Below are the code and all the weights of a small trained network. Each question names an input and a class and asks about switching units off, where a switched-off unit gives its printed mean instead of its output.

import numpy as np


def w(rows, s, z=0):
    codes = np.array(rows[::2]) - 128.0
    scale = np.full(codes.shape[1], s)
    scale[-1] = z or s
    return codes * scale


def f(y):
    return np.maximum(y, 0)


def log_softmax(a):
    a = a - a.max(-1, keepdims=True)
    return a - np.log(np.exp(a).sum(-1, keepdims=True))


def net(x, mask):
    res = np.array(x, float).reshape(1, 6) / 4 @ E
    y = f(res @ A[0][:, :-1].T + A[0][:, -1])
    res = res + np.where(mask, y, B[0][:, -1]) @ B[0][:, :-1]
    return log_softmax(res[-1] @ U[:, :-1].T + U[:, -1])


A, B = {}, {}
E = w([
[207,107,108,166,194,192],'x0',
[127,126,126,127,127,128],'x1',
[141,96,187,253,101,91],'x2',
[119,160,20,196,130,90],'x3',
[131,126,126,125,124,128],'x4',
[130,95,126,100,198,48],'x5',
],0.011)
A[0] = w([
[80,158,143,118,80,113,81],'n0',
[140,157,67,147,136,83,81],'n1',
[131,148,65,75,125,174,130],'n2',
[129,127,105,57,160,130,135],'n3',
[140,95,199,87,153,156,99],'n4',
[122,113,203,90,138,162,77],'n5',
[155,114,111,158,194,200,74],'n6',
[167,87,178,204,119,75,99],'n7',
[97,137,105,122,73,207,38],'n8',
[135,112,177,109,101,164,93],'n9',
[95,150,147,175,94,198,85],'n10',
[141,68,160,177,110,95,79],'n11',
[175,106,131,151,166,147,68],'n12',
[92,140,144,114,106,73,67],'n13',
[124,170,45,166,161,112,101],'n14',
[111,81,180,195,104,92,92],'n15',
[170,124,124,133,141,136,118],'n16',
[117,43,123,115,198,66,34],'n17',
[126,186,57,166,110,108,105],'n18',
[65,153,148,101,60,59,111],'n19',
[146,185,127,143,66,180,6],'n20',
[145,58,133,98,218,7,4],'n21',
[145,120,195,87,137,118,81],'n22',
[119,168,107,56,176,136,68],'n23',
[111,112,142,111,223,62,42],'n24',
[64,145,141,117,51,55,59],'n25',
[176,85,103,155,170,173,78],'n26',
],0.012,0.0042)
B[0] = w([
[181,93,89,92,194,189,187],'n0',
[55,73,179,175,123,101,201],'n1',
[88,204,84,153,103,73,216],'n2',
[65,236,83,139,114,81,207],'n3',
[15,68,188,183,128,69,235],'n4',
[30,60,170,183,133,86,225],'n5',
[183,96,89,38,210,196,226],'n6',
[60,253,54,98,154,76,255],'n7',
[216,160,141,169,37,147,189],'n8',
[83,66,137,193,115,96,199],'n9',
[230,166,128,140,29,108,199],'n10',
[60,208,105,106,141,100,213],'n11',
[125,101,84,40,211,169,191],'n12',
[169,93,122,84,176,164,184],'n13',
[46,47,199,178,136,100,234],'n14',
[69,216,49,99,139,113,239],'n15',
[131,116,124,114,175,146,169],'n16',
[190,139,160,150,41,144,208],'n17',
[28,23,216,194,128,89,224],'n18',
[205,88,100,60,210,205,239],'n19',
[208,104,155,140,37,99,183],'n20',
[244,126,187,172,21,133,247],'n21',
[79,83,129,195,136,132,208],'n22',
[69,227,69,104,142,95,203],'n23',
[235,136,160,193,66,93,206],'n24',
[164,99,106,50,222,191,232],'n25',
[170,113,104,54,222,218,218],'n26',
],0.0067,0.0089)
U = w([
[89,233,100,115,141,90,66],'0',
[71,2,156,174,134,96,96],'1',
[193,68,115,62,205,158,95],'2',
[232,124,146,160,44,112,254],'3',
],0.013,0.0054)

Each question gives the input, the list of numbers given to net, and the class t.
The units are the neurons (one row each of A and B). Each row of codes is followed by its name. A weight is (code - 128) times the scale printed after its matrix; where a second scale follows, it is the last column's (A, B and U).
mask holds one flag per neuron, in row order. A switched-off neuron (its flag False) gives its mean, the last column of its row in B, instead of its output. The means were averaged over made-up inputs and are rounded, as every weight is.
A unit's drop is (log p(t) with every unit on - log p(t) with that unit switched off) / (log p(t) with every unit on - log p(t) with every unit switched off).
The circuit of an input: a set's keep is (log p(t) with only the set's units on - log p(t) with every unit switched off) / (log p(t) with every unit on - log p(t) with every unit switched off). Starting from the 12 units with the biggest drops (on a tie, the unit counted first), units are removed one at a time, each time the one whose removal leaves the highest keep (on an exact tie, the one counted first), for as long as the keep stays at least 0.8.
circuit, biggest first: the units of the circuit, biggest drop first
unit that matters most: the unit with the biggest drop
top k neurons: the k neurons with the biggest drops, biggest first
drop of u: that unit's drop, to one decimal
input [-1,-3,-4,4,-7,5], class 3: circuit, biggest first	[n21, n24]
input [-2,7,8,3,1,7], class 0: unit that matters most	n7
input [5,-2,-5,-7,1,0], class 1: top 3 neurons	[n4, n5, n7]
input [-6,-8,7,0,6,8], class 3: top 2 neurons	[n21, n24]
input [-2,-1,-8,-8,-6,-1], class 0: top 4 neurons	[n23, n3, n2, n18]
input [-8,7,3,-3,2,-8], class 2: top 3 neurons	[n25, n19, n0]
input [-2,-3,3,-2,6,-3], class 0: circuit, biggest first	[n21, n18]
input [8,-8,-2,-8,5,-7], class 1: top 4 neurons	[n4, n5, n9, n19]
input [1,1,6,8,8,-8], class 1: top 4 neurons	[n18, n14, n21, n1]
input [3,8,6,-6,-1,-6], class 0: top 2 neurons	[n7, n15]
input [6,5,-1,2,-1,7], class 3: top 3 neurons	[n21, n24, n17]
input [7,-4,6,0,-2,-2], class 2: top 3 neurons	[n6, n26, n12]
input [-7,0,-5,6,2,-2], class 2: top 2 neurons	[n19, n25]
input [6,3,-3,-1,-7,7], class 3: top neuron	[n21]
input [5,7,-4,3,3,-6], class 3: drop of n19	0.3
input [-8,6,5,0,-1,-8], class 2: drop of n0	0.2
input [-8,-2,7,-5,-4,5], class 2: drop of n13	0.2
